After every row comes roughly how far along a hidden order it lies, from 0 to 10.
In the rows, zero is written as 100.
[152  87  94  84 120  76 107  87 122  71  90  84  96 103 140  98  98  69
  97  85  84 128 105 114  73 105  88 100 118  91  84 120  87  73  96 105
  99  79 133  97  84  87  53  69 132  62  94 103 107  91 110 110  96  77
 100  82 109  86  86  80  96  82  99  83 101  93  99 101  92 148 120 155
 110 101  96 119  85  83 130  88  76  92 106  76  77 100 114  98  82  71
  94 126 109 165 130 102 111 104 136  91 103  72 103  85  93  71 111 107
 114  76  81 107  94  98 128 100 119 107  95 131  88 123 121  94 121  99
  97  79 137 117 117 125 136 104 111 137  90 101 121  51  60  84 114 101
  88  95  94  91 100  95 119 128 114 119 125 118 117 126 127 127 109  68
  89 108  83 104 109 101  77 118  96 128  99]
0
[ 92  94  84  99 135 104 100  86 110 103  96  97  66  88 135 117  83 124
  86  85 108 118  86 124 102 112 105  93 105 106  78  90 103  79 119 100
  86 105  67  80  94  98  90 102 114  86 111  87  97 102  95 107 104  84
 113  63 113  94  97  87  98 108  61  86 105 108 112  90 105 159 106 126
 120  93  94  88  78  71  98 110  73  87 103  99  98 102  95  62  99  90
  74 115 114 143  82 125 122  95 124  99 100  65 108  58  98  83 111  99
  91  49  96 104 106  91 112 112 137 105  94 107  70 111 131  70 127  78
  77  76 101 104 108 106 108  97 106 101  81 124 123  72  73 104  92  88
  87 125  88 101 111  80 102 115  89 140 129 114 132  96  99 147 103  81
  99 113  80 107 120 107 114 115  92 137  80]
7
[136  82  92  95 140  81  99  69 120  84 100  80 115  96 173  96 110  91
  92  88  99 133 101 119  98 101  81 107 114 111  78  91 104  71 103 111
 134 110 106  77  80  85  68  79 118  87  87  96 123  79 120 123 101  89
 107  78 110  97  98  69  88 102  83  72 105 100  98  87  82 140 121 158
 118 119  88 110  84  63 114 106  57  78 111  52 121 101  99  83  67  90
  77 125 110 178  89 118 121  94 119  95  95  58  84  73 112  76 111 112
 107  45  94 104 117  82 111 105 118 111  87 113  91 112 101  58 120  97
  78  86 137 105 116 102 123 100 107 134  85 114 116  47  37  95 106  92
  88 118  75 104  87  89 104 117 115 131 133 111 145 125 144 122 105  71
  96  97  92 115 134 108  87 119 101 129  96]
2
[116  90  88 103 128  94  97  77 108 102 113  95 102  91 145 119  87 106
  91  87  98 110  94 123 111  98 102 101 113 105  75  76 100  81 109 105
 101 111  81  76  68 101  84  90 108  98 100  99 102  90 106 100 103  95
 101  83 115  97  98  81  98 103  76  84 101 104 105  97  89 122 113 136
  99 111  92 105  84  80 104  99  57  86 111  90 110  99 101  78  94  86
  89 108 112 134  77 109 113 100 110  97 103  71  98  84 112  77  99 104
  84  45 100 102 119  85 106 104 115 102  98  97  92 110 109  72 123 102
  74  90 117 102 111 105 117  93  99 118  78 109 114  76  64 110 100  91
  81 115  81 105  98  78 106 119  87 129 125 108 145 110 121 127 113  97
  96 101  81 110 133 106 100 117  96 132  75]
2
[ 93  87  79  94 162 107 108  68  98 122  94 112  55  74 106 121  83 146
  85  94 118 131  73 120  92 114 111  93  72 117  63  73 110  82 121 108
  86 115  57  54  97 106  92 116 111  91  91  76 120 114  91 115 104  84
 125  46 123  93 121 100  97 115  30  94 108 123 115  73 120 182  99 104
 141 104 105  98  70  72  88 111  59  76 114  89 106  93  74  50 111 108
  63 130 119 155  74 156 139  96 117  90  93  50 111  43  86  79 114 100
  94  47  90 103 104  86 108 116 145 113 105  94  56  94 134  66 115  51
  69  61 106  93  92  98 116 110 114 105  78 129 129  77  79 117  78  77
 101 127  85 104  97  82  92 107 100 161 126 134 170  82  83 128  85 100
 102 113  76 114 120 110 135 125  92 139 105]
10
[ 83  80  86 105 114 104 106 101 115  90  87  86  61  85 138 135  63 100
  73  73 111 101  96 118 125 111 109  96 123  95  77 111  96  85 113  88
  73  93  78  92  96 103  89  80 120  72 127  85  73  85  90 100 106  82
 111  91 121 103  94  91 101  89  72  66 108 101 122 110  99 165 119 176
 102  84  83  81  74  70  96 125  65  82  95 128  59 126 115  71 108  86
  71 113 112 125  84 105 103  95 149  92 106  68 116  56 104  78 102  97
  98  31  91 111  97  87 123 111 132  99  89 114  87 132 139  74 143 121
  76  66 103 119 139 118 120  92  98  83  69 115 128  75  57  96 101  88
  77 136 103  93 134  80 108 123  86 130 140 100 141 111 105 173 110  65
  89 119  70 111 120 109  92 119  87 137  61]
7
[110  92 103  96 136  99  96  74 124  80  87  76 119 102 190 101 104  85
  89  92 104 111  98 119 100 103  70 107 109 111  81 105 109  66  94 115
 140 103 107  55  92  85  69  85  96  82 101 100 116  73 112 121 108  73
 107  79 115 100 101  53  86 101  78  59  99 104 113  84  83 137 129 150
 132 115  89  87  72  68 119 108  74  80 103  61 115 121 102  87  78  84
  52 107 109 171  90 125 107  87 129 103 101  70  78  63 125  71 111 106
  99  37 100  94 119  83 106 110 134 120  70 110  85 114 107  50 118 115
  64  75 125 100 124  88 119 117 116 110  85 131 122  39  35 102 109  98
  93 115  77 107 102  86 104 113 103 133 130 103 154 130 148 144  91  62
  96  98  86 120 126 112  82 111  87 110  74]
5
[ 93  79  76  96 153 103 107  74 102 121  98 106  54  75  95 126  74 142
  89  96 117 129  72 118  91 116 114  95  83 111  62  80 105  84 120 101
  76 109  61  62  88 106  84 108 119  86  93  78 111 111  92 110 102  86
 120  52 121  93 116  98  99 109  38  89 106 118 115  82 116 184  99 116
 132 100 101 102  81  78  90 114  52  79 111  97  89  97  82  46 106 106
  66 131 121 144  74 143 134 101 122  89  92  49 117  54  82  79 109 100
  93  53  94 108 101  90 116 116 137 108  98  96  62  95 136  74 118  53
  69  68 104  97  94 104 119 106 114 104  75 125 130  80  89 117  80  77
  96 128  88 101 101  82  95 111  98 150 121 131 168  82  79 141  93 100
  98 117  74 113 126 107 132 131  88 140  98]
9
[ 85  69  81 102  91  75 107  90 106 105 114  98  77  93  93 123  73 112
 117 121 105 101  92  98  79  95 109 105 157  67  78  86  75 114  96  92
  57 106  88 109  66 119  93  74 117  97  96 105  87  98 112 102  83 109
  75 121  90 111  99 122 112  88  90 101 105  89 100 116 103 118 109 134
  60 113  84 152 120 125  92  84  41  84  85 123  46  96 102  85 121 107
 131 111 113  81 116  76  91 130 125  78  92  56 126 120  79 105  83 108
  80  66 110 125  90 117 138  94 108  60 107  76 106  76 125 138 129  87
  98  67 127  87 102 121 150  92  93 103  93  73 125 128  96 125 126  87
  70 123  77 105 100 106  98 130 100  83 124 115 104  94  79 137 114 114
  87 110  86  86 115 112  85 137 130 124 104]
2
[135  89  89 104 123  79  99  77 111 100 119  88 113  91 160 104  89 102
  91  82  93 114 100 130 121  97  99 106 115 108  75  74 100  78 108 105
 113 122  80  77  69  96  80  92 110  97  99 115 110  87 114 102  99  96
  99  89 123 100 101  81  98 103  85  79 102 111 100  99  83 133 120 140
  94 122  95 110  88  75 105  92  65  86 111  77 103 102 103  81  81  83
  88 109 109 157  71 118 120  99 105 101 102  69  92  84 114  78 106 109
  93  30 102 102 124  86 101 105 102 107  97  88  91 111  96  69 121 106
  72  83 129 106 115 107 118  91 104 119  80 108 112  66  49 106  99  90
  79 115  76 108  97  81 103 122  93 133 134  98 127 114 130 132 113  92
  95  95  80 110 133 108  93 110  89 130  76]
1
[134 102  95 108 154  80  92  70 102 103 127  86 118  89 186  94 102 109
  94  83  92 112  94 138 139  92  94 109 114 124  67  56 109  66 107 114
 136 141  61  63  73 100  81 108  98 114  96 112 117  82 122 107 102 106
 107  85 132 108 104  73  99 120  71  73 104 124  97  89  78 125 128 139
 110 130  98 102  77  72 100  92  55  95 108  70 127 105  98  76  78  93
  73  99 112 162  64 126 127  96  86 111 105  72  81  82 129  66 116 112
  84  23 104  92 146  83  98 105 102 118 104  80  83 108  79  54 123 113
  63  88 126 102 121  92 108  87 107 121  77 120 100  58  38 114  94  87
  84 121  71 117  95  68  95 119  86 154 140  85 134 116 143 133 113  93
 103  87  77 110 141 111 115  94  84 134  67]
3
[100 106  99  90  97  87  91  94 114  80  92  95  81 110 131  71 100  93
 124  90 103 118  92  90  90  98  86 100 132  84  87  92  89 100  94 116
  92 109 111 120  97 102  84  92  95  90 111 107  95 102 108 113 100 106
  85 106  87 115  81 101 110 102 104  99 108 106  89  97 110 112 117 129
 111  98  92 126 102 109 109  59  99  91  87  99 106  98  97  97 118 100
  81  98 105 104 135  92 102 109 114  90 100  82 100 104 105 106 113 104
  82  95  84 107 107 107 109  96 105  93 103  88  99  81 103 111 123  98
 112  82 130  93 108 117 121 104 100 105 104 103  89  97  68 106 121  98
  90  93  89 106 106  90  93 119 106 100 108  94 105 111 109 110 115  87
 103  97  89  89 107 107  84 105 126 124  96]
1
[ 85  65  96 103 131  94 102  77 121  89  90  73 121  87 194 136  91  94
  73 101 114  85  95 118  99 103  83 106 118  99  75 112 103  75  93 103
 124  96  90  55  86  94  69  74  95  82 104  98 101  73 107 111 109  67
 102  95 119  96 109  56  83  94  72  54  92  94 124  96  78 117 143 152
 103 111  80  94  69  84 110 132  48  74  97  85  66 131 110  80  84  84
  65 108 113 176  84 119  95  95 149  98 100  68  95  65 121  69  86 104
  90  17 110 103 121  75 114 119 134 105  59 113  91 126 122  55 120 141
  56  61 120  94 131  88 129 117 115  99  85 123 145  56  47 110 107  92
  81 131  81 105 113  96 105 115  91 143 145 113 151 121 136 151  83  69
  85 105  78 125 133 111  78 126  74 113  59]
7
